Below are the code and all the weights of a small trained network. Each question names an input and a target symbol and asks about switching units off, where a switched-off unit gives its printed mean instead of its output.

import numpy as np


def w(rows, s, z=0):
    codes = np.array(rows[::2]) - 128.0
    scale = np.full(codes.shape[1], s)
    scale[-1] = z or s
    return codes * scale


def norm(h):
    return h / np.sqrt((h * h).mean(-1, keepdims=True) + 1e-5)


def f(y):
    return y / 2 * (1 + np.tanh(0.7978845608 * (y + 0.044715 * y**3)))


def softmax(a):
    e = np.exp(a - a.max(-1, keepdims=True))
    return e / e.sum(-1, keepdims=True)


def log_softmax(a):
    a = a - a.max(-1, keepdims=True)
    return a - np.log(np.exp(a).sum(-1, keepdims=True))


def net(x, mask):
    ids = ['Γβεζηψ'.index(c) for c in x.split()]
    T = len(ids)
    res = E[ids] + P[:T]
    u = 0
    for l in range(3):
        r = norm(res)
        for j in range(2):
            rows = slice(4 * j, 4 * j + 4)
            q, k, v = (r @ M[l][rows].T for M in (Q, K, V))
            z = softmax(np.where(np.tri(T) > 0, q @ k.T / 4**0.5, -1e9)) @ v
            o = O[l][rows]
            res = res + np.where(mask[u + j], z, o[:, -1]) @ o[:, :-1]
        u += 2
        y = f(norm(res) @ A[l][:, :-1].T + A[l][:, -1])
        res = res + np.where(mask[u : u + 8], y, B[l][:, -1]) @ B[l][:, :-1]
        u += 8
    return log_softmax(norm(res)[-1] @ U[:, :-1].T + U[:, -1])


Q, K, V, O, A, B = {}, {}, {}, {}, {}, {}
E = w([
[170,189,220,136,40],'Γ',
[31,211,89,100,15],'β',
[144,238,127,149,254],'ε',
[182,172,71,132,239],'ζ',
[142,36,99,125,101],'η',
[4,142,179,152,190],'ψ',
],0.017)
P = w([
[179,131,223,56,163],'0',
[176,116,201,101,157],'1',
[180,93,182,133,136],'2',
[172,110,148,156,131],'3',
[168,111,126,179,120],'4',
[157,113,104,201,113],'5',
[163,121,85,225,104],'6',
[167,138,69,248,92],'7',
],0.012)
Q[0] = w([
[162,136,132,203,124],'0.h0',
[161,197,174,158,126],'0.h0',
[119,176,104,180,157],'0.h0',
[150,159,123,181,74],'0.h0',
[88,106,134,96,186],'0.h1',
[129,164,153,141,105],'0.h1',
[144,73,223,99,142],'0.h1',
[11,49,162,15,111],'0.h1',
],0.013)
K[0] = w([
[140,107,130,205,127],'0.h0',
[116,133,120,195,163],'0.h0',
[169,133,126,148,139],'0.h0',
[115,154,94,195,106],'0.h0',
[122,124,177,111,105],'0.h1',
[105,138,117,138,138],'0.h1',
[100,64,148,68,150],'0.h1',
[148,139,149,2,155],'0.h1',
],0.024)
V[0] = w([
[158,194,78,95,74],'0.h0',
[46,123,241,140,145],'0.h0',
[171,128,214,18,72],'0.h0',
[67,74,57,187,99],'0.h0',
[54,2,28,20,118],'0.h1',
[232,149,143,90,16],'0.h1',
[18,220,131,113,40],'0.h1',
[85,42,169,143,38],'0.h1',
],0.0067)
O[0] = w([
[158,148,145,55,130,150],'0.h0',
[126,34,33,134,60,164],'0.h0',
[121,216,84,226,38,172],'0.h0',
[175,128,222,40,50,43],'0.h0',
[164,124,158,247,212,2],'0.h1',
[59,216,147,178,9,181],'0.h1',
[122,163,36,170,158,151],'0.h1',
[157,63,112,253,123,120],'0.h1',
],0.0064,0.0046)
A[0] = w([
[57,78,119,178,130,201],'0.n0',
[161,161,171,129,169,201],'0.n1',
[174,186,108,105,209,173],'0.n2',
[180,70,167,137,98,192],'0.n3',
[11,114,177,150,172,157],'0.n4',
[117,133,161,38,88,1],'0.n5',
[75,174,153,179,73,127],'0.n6',
[64,125,191,121,126,183],'0.n7',
],0.012,0.0033)
B[0] = w([
[107,107,188,87,118,187],'0.n0',
[130,105,153,147,131,170],'0.n1',
[90,93,133,164,103,199],'0.n2',
[90,65,153,178,103,192],'0.n3',
[119,249,169,170,153,167],'0.n4',
[182,120,102,160,152,149],'0.n5',
[148,152,141,77,208,255],'0.n6',
[108,173,151,148,155,160],'0.n7',
],0.014,0.0071)
Q[1] = w([
[151,152,185,145,78],'1.h0',
[181,157,9,133,121],'1.h0',
[126,165,81,48,160],'1.h0',
[153,73,158,116,147],'1.h0',
[178,94,152,139,215],'1.h1',
[128,120,124,37,160],'1.h1',
[133,96,202,185,172],'1.h1',
[99,183,25,142,116],'1.h1',
],0.011)
K[1] = w([
[114,142,113,229,108],'1.h0',
[89,208,106,113,68],'1.h0',
[36,149,187,98,119],'1.h0',
[154,95,140,147,172],'1.h0',
[84,115,3,161,174],'1.h1',
[24,142,169,35,177],'1.h1',
[112,50,125,207,157],'1.h1',
[158,212,145,145,146],'1.h1',
],0.011)
V[1] = w([
[132,60,200,87,97],'1.h0',
[112,134,214,200,154],'1.h0',
[74,113,184,62,123],'1.h0',
[72,130,167,157,108],'1.h0',
[241,149,211,76,63],'1.h1',
[62,130,167,214,130],'1.h1',
[79,161,253,134,154],'1.h1',
[158,99,170,143,126],'1.h1',
],0.0067)
O[1] = w([
[82,253,161,55,120,118],'1.h0',
[137,19,136,147,117,228],'1.h0',
[136,83,91,188,173,162],'1.h0',
[174,124,115,155,123,198],'1.h0',
[24,114,81,242,164,140],'1.h1',
[143,242,49,124,135,238],'1.h1',
[190,33,26,109,88,254],'1.h1',
[62,151,149,94,144,154],'1.h1',
],0.005,0.003)
A[1] = w([
[140,166,224,134,185,125],'1.n0',
[63,184,140,70,1,4],'1.n1',
[239,135,143,107,109,39],'1.n2',
[128,169,57,162,141,58],'1.n3',
[159,166,109,142,102,93],'1.n4',
[186,206,90,152,30,233],'1.n5',
[12,145,83,139,37,141],'1.n6',
[82,110,229,217,88,245],'1.n7',
],0.0094,0.0026)
B[1] = w([
[158,144,167,120,205,185],'1.n0',
[241,138,82,2,174,172],'1.n1',
[22,51,143,160,201,141],'1.n2',
[166,132,91,126,92,154],'1.n3',
[108,92,118,119,171,146],'1.n4',
[158,67,82,151,163,231],'1.n5',
[138,107,204,80,88,193],'1.n6',
[123,200,93,121,89,254],'1.n7',
],0.0088,0.0074)
Q[2] = w([
[213,73,177,101,60],'2.h0',
[19,150,143,124,146],'2.h0',
[241,129,133,162,180],'2.h0',
[64,76,214,229,103],'2.h0',
[177,151,77,69,192],'2.h1',
[148,101,243,206,59],'2.h1',
[187,161,134,127,92],'2.h1',
[196,92,2,176,45],'2.h1',
],0.0092)
K[2] = w([
[143,110,172,193,202],'2.h0',
[74,217,135,71,116],'2.h0',
[204,155,123,229,150],'2.h0',
[92,175,254,215,165],'2.h0',
[146,183,95,65,220],'2.h1',
[125,35,179,143,61],'2.h1',
[85,55,87,74,138],'2.h1',
[163,147,38,114,60],'2.h1',
],0.0094)
V[2] = w([
[117,176,121,87,107],'2.h0',
[213,153,126,208,140],'2.h0',
[146,88,48,170,46],'2.h0',
[209,130,132,180,158],'2.h0',
[119,228,156,86,135],'2.h1',
[243,184,2,247,207],'2.h1',
[192,111,191,126,41],'2.h1',
[134,139,216,171,149],'2.h1',
],0.0074)
O[2] = w([
[128,69,98,82,144,168],'2.h0',
[21,132,138,134,177,254],'2.h0',
[161,107,153,125,143,23],'2.h0',
[156,254,99,129,93,244],'2.h0',
[155,49,79,161,101,176],'2.h1',
[117,84,97,77,81,167],'2.h1',
[29,102,140,107,194,195],'2.h1',
[92,69,116,37,118,105],'2.h1',
],0.0068,0.0024)
A[2] = w([
[169,112,151,150,201,118],'2.n0',
[115,140,226,106,82,2],'2.n1',
[165,100,124,181,134,118],'2.n2',
[130,120,58,8,77,9],'2.n3',
[41,83,155,115,11,122],'2.n4',
[134,61,85,85,141,194],'2.n5',
[115,109,201,16,160,136],'2.n6',
[121,117,179,197,157,88],'2.n7',
],0.015,0.0037)
B[2] = w([
[116,101,152,132,101,177],'2.n0',
[92,111,70,128,140,185],'2.n1',
[79,114,106,157,132,146],'2.n2',
[189,154,63,85,126,251],'2.n3',
[88,139,129,86,2,253],'2.n4',
[117,159,129,86,157,203],'2.n5',
[173,122,126,170,97,177],'2.n6',
[148,161,123,80,128,204],'2.n7',
],0.02,0.0077)
U = w([
[52,122,128,105,44,133],'Γ',
[102,120,33,254,154,9],'β',
[193,145,52,51,167,79],'ε',
[206,67,197,174,135,194],'ζ',
[85,225,191,143,207,84],'η',
[64,26,139,89,225,219],'ψ',
],0.0088,0.0016)

Each question gives the input, a string of symbols that net reads in full, and the target symbol t.
The units are the heads (4 rows each of Q, K, V and O) and the neurons (one row each of A and B). Each row of codes is followed by its name. A weight is (code - 128) times the scale printed after its matrix; where a second scale follows, it is the last column's (O, A, B and U).
mask holds one flag per unit, layer by layer, with each layer's heads first. A switched-off unit (its flag False) gives its mean, the last column of its rows in O or B, instead of its output. The means were averaged over made-up inputs and are rounded, as every weight is.
A unit's drop is (log p(t) with every unit on - log p(t) with that unit switched off) / (log p(t) with every unit on - log p(t) with every unit switched off).
The circuit of an input: a set's keep is (log p(t) with only the set's units on - log p(t) with every unit switched off) / (log p(t) with every unit on - log p(t) with every unit switched off). Starting from the 12 units with the biggest drops (on a tie, the unit counted first), units are removed one at a time, each time the one whose removal leaves the highest keep (on an exact tie, the one counted first), for as long as the keep stays at least 0.8.
units of the circuit, in order: the units of the circuit, biggest drop first
unit that matters most: the unit with the biggest drop
top k neurons: the k neurons with the biggest drops, biggest first
k most important neurons of layer l: the k neurons of layer l with the biggest drops, biggest first
which heads matter: for each layer, one digit per head in row order, 1 if its drop is at least 0.15 and else 0, layers parted by /
drop when u is switched off: that unit's drop, to one decimal
input β ζ ε, target ζ: which heads matter => 01 / 01 / 00
input Γ β ε, target β: unit that matters most => 0.n6
input β Γ ψ Γ ζ, target Γ: which heads matter => 01 / 00 / 00
input β Γ ε β β ψ β ζ, target β: units of the circuit, in order => 0.n6; 2.n4; 2.n3
input ζ β ζ Γ Γ, target ζ: top 2 neurons => 0.n6; 2.n6
input η ε ψ Γ ψ ζ ζ, target ζ: which heads matter => 11 / 01 / 00
input η ε ε β Γ Γ, target β: which heads matter => 01 / 01 / 00
input η Γ Γ ψ ζ, target ψ: 2 most important neurons of layer 1 => 1.n7; 1.n1
input β ε Γ, target ψ: 2 most important neurons of layer 0 => 0.n5; 0.n2
input ε ψ ζ Γ ε ε Γ, target ψ: which heads matter => 01 / 00 / 00
input ψ ζ η ε, target η: which heads matter => 00 / 00 / 00
input β ζ β β η Γ ζ, target Γ: which heads matter => 11 / 00 / 00
input η Γ Γ η η η Γ Γ, target η: which heads matter => 01 / 00 / 00
input ζ ε Γ ψ Γ β Γ Γ, target β: units of the circuit, in order => 2.n4; 1.n5; 2.n2
input Γ ζ β Γ η η ζ, target η: which heads matter => 10 / 00 / 00
input ζ ψ ε, target ψ: which heads matter => 11 / 00 / 00
input η ψ β ε β η ζ ζ, target ζ: which heads matter => 11 / 00 / 00
input Γ ζ β Γ Γ β ψ ψ, target η: units of the circuit, in order => 0.n4
input ε Γ Γ ζ η ζ, target η: which heads matter => 10 / 00 / 10
input ψ Γ ζ Γ, target ζ: unit that matters most => 0.n2
input ζ Γ Γ ψ ζ Γ ζ ε, target ζ: which heads matter => 11 / 00 / 00
input Γ η ψ ε, target ψ: which heads matter => 01 / 00 / 00
input Γ ζ ψ ζ Γ Γ Γ, target ε: drop when 0.h1 is switched off => 3.5
input ε ζ Γ ζ Γ Γ Γ ε, target Γ: drop when 2.n2 is switched off => 0.0
input ψ β ψ ζ, target ψ: drop when 0.h1 is switched off => 0.8
input Γ Γ Γ ε, target Γ: drop when 0.n2 is switched off => 1.3
